Here is a tiny trained network, its code and every weight. The questions are about switching its units off for an input and a class, where a switched-off unit gives its printed mean instead of its output.

import numpy as np


def w(rows, s, z=0):
    codes = np.array(rows[::2]) - 128.0
    scale = np.full(codes.shape[1], s)
    scale[-1] = z or s
    return codes * scale


def norm(h):
    return h / np.sqrt((h * h).mean(-1, keepdims=True) + 1e-5)


def f(y):
    return np.maximum(y, 0)


def log_softmax(a):
    a = a - a.max(-1, keepdims=True)
    return a - np.log(np.exp(a).sum(-1, keepdims=True))


def net(x, mask):
    res = np.array(x, float).reshape(1, 2) / 4 @ E
    u = 0
    for l in range(2):
        y = f(norm(res) @ A[l][:, :-1].T + A[l][:, -1])
        res = res + np.where(mask[u : u + 12], y, B[l][:, -1]) @ B[l][:, :-1]
        u += 12
    return log_softmax(norm(res)[-1] @ U[:, :-1].T + U[:, -1])


A, B = {}, {}
E = w([
[97,1,216,247],'x0',
[245,194,175,235],'x1',
],0.0054)
A[0] = w([
[29,149,106,120,44],'0.n0',
[155,201,92,92,52],'0.n1',
[95,105,34,66,145],'0.n2',
[129,89,100,76,2],'0.n3',
[164,164,115,132,67],'0.n4',
[150,170,141,64,195],'0.n5',
[178,248,174,123,19],'0.n6',
[100,86,151,150,43],'0.n7',
[112,134,227,124,109],'0.n8',
[182,121,168,143,122],'0.n9',
[115,85,111,56,9],'0.n10',
[160,173,128,86,34],'0.n11',
],0.015,0.0039)
B[0] = w([
[88,255,192,57,181],'0.n0',
[208,32,47,162,234],'0.n1',
[39,141,177,154,255],'0.n2',
[69,140,196,141,161],'0.n3',
[163,160,140,163,171],'0.n4',
[138,68,161,219,233],'0.n5',
[147,185,110,134,228],'0.n6',
[146,46,162,182,174],'0.n7',
[190,131,164,112,171],'0.n8',
[79,144,119,35,180],'0.n9',
[37,216,181,81,182],'0.n10',
[115,71,45,168,189],'0.n11',
],0.0069,0.0087)
A[1] = w([
[107,83,136,203,85],'1.n0',
[196,120,119,190,60],'1.n1',
[131,119,147,148,65],'1.n2',
[105,150,79,84,3],'1.n3',
[122,148,92,82,133],'1.n4',
[48,141,133,106,107],'1.n5',
[68,113,83,67,94],'1.n6',
[145,33,119,181,117],'1.n7',
[115,105,101,94,132],'1.n8',
[188,106,3,201,86],'1.n9',
[157,108,84,156,92],'1.n10',
[147,84,169,120,89],'1.n11',
],0.013,0.0034)
B[1] = w([
[141,157,126,43,207],'1.n0',
[46,150,56,144,214],'1.n1',
[144,154,98,67,144],'1.n2',
[135,147,171,134,132],'1.n3',
[171,186,174,171,135],'1.n4',
[71,157,163,189,202],'1.n5',
[81,113,238,158,163],'1.n6',
[213,88,149,78,237],'1.n7',
[91,160,188,150,133],'1.n8',
[75,1,17,186,254],'1.n9',
[138,101,102,245,174],'1.n10',
[140,88,85,56,173],'1.n11',
],0.008,0.0084)
U = w([
[203,42,179,39,170],'0',
[123,54,53,187,178],'1',
[135,140,119,103,51],'2',
[146,137,133,123,11],'3',
[31,135,204,141,192],'4',
[201,251,144,133,143],'5',
],0.023,0.013)

Each question gives the input, the list of numbers given to net, and the class t.
The units are the neurons (one row each of A and B). Each row of codes is followed by its name. A weight is (code - 128) times the scale printed after its matrix; where a second scale follows, it is the last column's (A, B and U).
mask holds one flag per neuron, layer by layer. A switched-off neuron (its flag False) gives its mean, the last column of its row in B, instead of its output. The means were averaged over made-up inputs and are rounded, as every weight is.
A unit's drop is (log p(t) with every unit on - log p(t) with that unit switched off) / (log p(t) with every unit on - log p(t) with every unit switched off).
most important unit: the unit with the biggest drop
k most important neurons: the k neurons with the biggest drops, biggest first
k most important neurons of layer l: the k neurons of layer l with the biggest drops, biggest first
drop of u: that unit's drop, to one decimal
input [8,-8], class 4: 3 most important neurons of layer 0	0.n1, 0.n5, 0.n0
input [5,-5], class 4: most important unit	0.n1
input [0,5], class 5: 3 most important neurons of layer 0	0.n1, 0.n9, 0.n11
input [1,7], class 5: 3 most important neurons of layer 0	0.n1, 0.n11, 0.n9
input [0,1], class 5: 2 most important neurons	0.n1, 0.n9
input [3,4], class 0: 2 most important neurons	1.n9, 0.n1
input [0,8], class 5: 3 most important neurons	0.n1, 0.n11, 0.n9
input [6,8], class 0: 2 most important neurons of layer 0	0.n1, 0.n0
input [2,7], class 5: 4 most important neurons	0.n1, 1.n9, 0.n11, 0.n9
input [1,6], class 5: 4 most important neurons	0.n1, 1.n9, 0.n9, 0.n11
input [3,7], class 5: drop of 0.n1	1.4
input [1,8], class 5: drop of 1.n9	0.2
input [2,0], class 0: drop of 0.n9	0.0
input [2,8], class 5: drop of 1.n9	0.5
